Here is a tiny trained network, its code and every weight. The questions are about switching its units off for an input and a class, where a switched-off unit gives its printed mean instead of its output.

import numpy as np


def w(rows, s, z=0):
    codes = np.array(rows[::2]) - 128.0
    scale = np.full(codes.shape[1], s)
    scale[-1] = z or s
    return codes * scale


def f(y):
    return y / 2 * (1 + np.tanh(0.7978845608 * (y + 0.044715 * y**3)))


def log_softmax(a):
    a = a - a.max(-1, keepdims=True)
    return a - np.log(np.exp(a).sum(-1, keepdims=True))


def net(x, mask):
    res = np.array(x, float).reshape(1, 3) / 4 @ E
    y = f(res @ A[0][:, :-1].T + A[0][:, -1])
    res = res + np.where(mask, y, B[0][:, -1]) @ B[0][:, :-1]
    return log_softmax(res[-1] @ U[:, :-1].T + U[:, -1])


A, B = {}, {}
E = w([
[85,63,140,198,90,139],'x0',
[55,97,195,96,134,5],'x1',
[150,176,215,209,145,133],'x2',
],0.011)
A[0] = w([
[128,131,156,137,123,145,255],'neuron 1',
[129,203,216,182,137,125,104],'neuron 2',
[117,4,137,200,108,130,149],'neuron 3',
[170,152,64,193,121,218,132],'neuron 4',
[146,168,139,173,146,107,190],'neuron 5',
[117,102,91,98,138,125,54],'neuron 6',
[146,141,117,145,107,195,71],'neuron 7',
[135,53,54,65,98,111,119],'neuron 8',
[176,215,147,44,153,104,138],'neuron 9',
[143,179,144,82,150,104,80],'neuron 10',
[93,102,195,119,138,67,158],'neuron 11',
[108,102,92,112,136,133,109],'neuron 12',
[155,187,218,182,115,145,96],'neuron 13',
[69,115,71,81,107,146,104],'neuron 14',
[62,93,111,192,95,150,88],'neuron 15',
[120,206,103,106,151,122,70],'neuron 16',
[133,181,197,174,143,126,103],'neuron 17',
[112,107,154,115,128,100,54],'neuron 18',
[179,119,119,127,120,164,56],'neuron 19',
[114,106,192,99,105,71,66],'neuron 20',
],0.012,0.0087)
B[0] = w([
[55,146,100,9,69,138,218],'neuron 1',
[182,66,76,116,159,127,223],'neuron 2',
[155,183,111,181,89,249,215],'neuron 3',
[62,185,157,120,134,30,254],'neuron 4',
[135,115,138,67,111,122,197],'neuron 5',
[170,128,73,173,192,133,139],'neuron 6',
[119,173,120,193,193,103,169],'neuron 7',
[145,64,50,69,152,124,217],'neuron 8',
[123,172,114,192,61,248,231],'neuron 9',
[141,153,116,216,144,157,162],'neuron 10',
[62,207,139,95,131,53,233],'neuron 11',
[174,158,111,98,144,131,146],'neuron 12',
[162,60,32,130,149,121,218],'neuron 13',
[162,66,91,124,155,123,180],'neuron 14',
[187,158,117,199,131,191,169],'neuron 15',
[185,159,126,211,168,163,151],'neuron 16',
[157,96,87,119,177,172,199],'neuron 17',
[163,159,108,204,195,117,141],'neuron 18',
[157,129,85,222,185,88,146],'neuron 19',
[121,141,108,227,172,52,186],'neuron 20',
],0.022,0.011)
U = w([
[201,100,37,70,193,126,152],'0',
[82,217,106,170,185,54,133],'1',
[167,204,102,197,73,228,134],'2',
[96,138,150,1,25,133,253],'3',
[184,110,199,188,168,107,77],'4',
[152,117,205,120,165,114,73],'5',
[193,98,151,156,158,83,63],'6',
[196,104,171,154,71,127,71],'7',
],0.0091,0.0069)

Each question gives the input, the list of numbers given to net, and the class t.
The units are the neurons (one row each of A and B). Each row of codes is followed by its name. A weight is (code - 128) times the scale printed after its matrix; where a second scale follows, it is the last column's (A, B and U).
mask holds one flag per neuron, in row order. A switched-off neuron (its flag False) gives its mean, the last column of its row in B, instead of its output. The means were averaged over made-up inputs and are rounded, as every weight is.
A unit's drop is (log p(t) with every unit on - log p(t) with that unit switched off) / (log p(t) with every unit on - log p(t) with every unit switched off).
The circuit of an input: a set's keep is (log p(t) with only the set's units on - log p(t) with every unit switched off) / (log p(t) with every unit on - log p(t) with every unit switched off). Starting from the 12 units with the biggest drops (on a tie, the unit counted first), units are removed one at a time, each time the one whose removal leaves the highest keep (on an exact tie, the one counted first), for as long as the keep stays at least 0.8.
circuit, biggest first: the units of the circuit, biggest drop first
unit that matters most: the unit with the biggest drop
k most important neurons: the k neurons with the biggest drops, biggest first
drop of u: that unit's drop, to one decimal
input [8,-1,-4], class 2: unit that matters most : neuron 3
input [0,-8,-7], class 1: 2 most important neurons : [neuron 4; neuron 7]
input [-6,2,7], class 0: 2 most important neurons : [neuron 2; neuron 13]
input [-8,-6,-3], class 2: 2 most important neurons : [neuron 9; neuron 11]
input [-4,-8,7], class 1: 2 most important neurons : [neuron 4; neuron 7]
input [5,4,5], class 0: 4 most important neurons : [neuron 9; neuron 2; neuron 13; neuron 4]
input [8,-8,-3], class 1: 2 most important neurons : [neuron 4; neuron 9]
input [5,0,1], class 2: 2 most important neurons : [neuron 3; neuron 15]
input [-4,-4,0], class 1: 2 most important neurons : [neuron 4; neuron 3]
input [-8,7,7], class 2: 2 most important neurons : [neuron 9; neuron 10]
input [8,5,3], class 2: drop of neuron 3 : 3.7
input [-8,3,-7], class 2: drop of neuron 2 : 0.2
input [-4,-8,4], class 1: drop of neuron 4 : 0.7
input [4,-7,-4], class 1: circuit, biggest first : [neuron 4]
